Here is a tiny trained network, its code and every weight. The questions are about switching its units off for an input and a class, where a switched-off unit gives its printed mean instead of its output.

import numpy as np


def w(rows, s, z=0):
    codes = np.array(rows[::2]) - 128.0
    scale = np.full(codes.shape[1], s)
    scale[-1] = z or s
    return codes * scale


def f(y):
    return y / 2 * (1 + np.tanh(0.7978845608 * (y + 0.044715 * y**3)))


def log_softmax(a):
    a = a - a.max(-1, keepdims=True)
    return a - np.log(np.exp(a).sum(-1, keepdims=True))


def net(x, mask):
    res = np.array(x, float).reshape(1, 4) / 4 @ E
    y = f(res @ A[0][:, :-1].T + A[0][:, -1])
    res = res + np.where(mask, y, B[0][:, -1]) @ B[0][:, :-1]
    return log_softmax(res[-1] @ U[:, :-1].T + U[:, -1])


A, B = {}, {}
E = w([
[148,46,116,237],'x0',
[7,136,148,139],'x1',
[128,127,128,126],'x2',
[101,91,65,79],'x3',
],0.011)
A[0] = w([
[112,131,7,111,186],'N0',
[179,124,103,112,119],'N1',
[100,158,128,87,131],'N2',
[158,189,98,83,119],'N3',
[115,183,128,110,116],'N4',
[113,93,141,97,58],'N5',
[121,154,144,78,123],'N6',
[152,205,175,180,29],'N7',
[126,155,128,107,86],'N8',
[65,112,140,116,4],'N9',
[214,143,97,106,118],'N10',
[96,159,163,84,131],'N11',
[115,162,98,70,99],'N12',
[111,61,116,159,179],'N13',
[58,157,130,155,2],'N14',
[75,103,162,113,10],'N15',
[126,116,181,76,79],'N16',
[114,116,58,119,139],'N17',
[141,147,180,152,167],'N18',
[129,140,112,134,59],'N19',
[148,116,180,141,134],'N20',
[117,58,56,74,27],'N21',
],0.017,0.0018)
B[0] = w([
[146,193,194,136,247],'N0',
[18,101,98,95,200],'N1',
[172,122,118,151,225],'N2',
[152,97,103,190,245],'N3',
[148,145,100,144,207],'N4',
[102,151,149,131,142],'N5',
[156,150,92,153,223],'N6',
[133,237,195,74,229],'N7',
[195,139,94,188,168],'N8',
[61,104,107,108,201],'N9',
[14,36,39,75,254],'N10',
[157,104,85,164,241],'N11',
[196,116,113,124,244],'N12',
[254,133,78,208,225],'N13',
[64,68,104,129,220],'N14',
[50,88,125,128,188],'N15',
[161,139,110,137,180],'N16',
[233,184,201,100,193],'N17',
[127,193,174,101,192],'N18',
[77,135,111,171,122],'N19',
[108,166,121,112,169],'N20',
[136,206,190,12,247],'N21',
],0.0076,0.0082)
U = w([
[198,120,68,247,82],'0',
[114,199,218,94,252],'1',
[37,83,85,140,23],'2',
],0.015,0.0003)

Each question gives the input, the list of numbers given to net, and the class t.
The units are the neurons (one row each of A and B). Each row of codes is followed by its name. A weight is (code - 128) times the scale printed after its matrix; where a second scale follows, it is the last column's (A, B and U).
mask holds one flag per neuron, in row order. A switched-off neuron (its flag False) gives its mean, the last column of its row in B, instead of its output. The means were averaged over made-up inputs and are rounded, as every weight is.
A unit's drop is (log p(t) with every unit on - log p(t) with that unit switched off) / (log p(t) with every unit on - log p(t) with every unit switched off).
The circuit of an input: a set's keep is (log p(t) with only the set's units on - log p(t) with every unit switched off) / (log p(t) with every unit on - log p(t) with every unit switched off). Starting from the 12 units with the biggest drops (on a tie, the unit counted first), units are removed one at a time, each time the one whose removal leaves the highest keep (on an exact tie, the one counted first), for as long as the keep stays at least 0.8.
circuit, biggest first: the units of the circuit, biggest drop first
top k neurons: the k neurons with the biggest drops, biggest first
drop when u is switched off: that unit's drop, to one decimal
input [2,-5,4,-6], class 1: circuit, biggest first : [N7]
input [-6,6,4,-5], class 0: circuit, biggest first : [N11 N21]
input [1,-2,5,2], class 1: circuit, biggest first : [N11 N3]
input [-2,-3,-2,2], class 2: circuit, biggest first : [N13 N7]
input [5,-6,3,-3], class 2: top 2 neurons : [N10 N1]
input [-4,-7,-3,6], class 2: top 4 neurons : [N10 N1 N7 N3]
input [6,3,6,-8], class 1: top 2 neurons : [N7 N18]
input [-6,-8,-3,7], class 2: top 3 neurons : [N10 N1 N3]
input [-5,-8,-8,3], class 2: top 2 neurons : [N10 N1]
input [-7,-8,7,-5], class 2: top 3 neurons : [N10 N1 N13]
input [-8,-5,5,8], class 0: top 2 neurons : [N3 N12]
input [-8,8,1,3], class 0: drop when N10 is switched off : 0.1
input [-1,-3,-1,0], class 2: drop when N13 is switched off : 0.2
input [8,6,1,5], class 0: circuit, biggest first : [N13]
input [-1,-3,-1,4], class 1: drop when N21 is switched off : 0.2
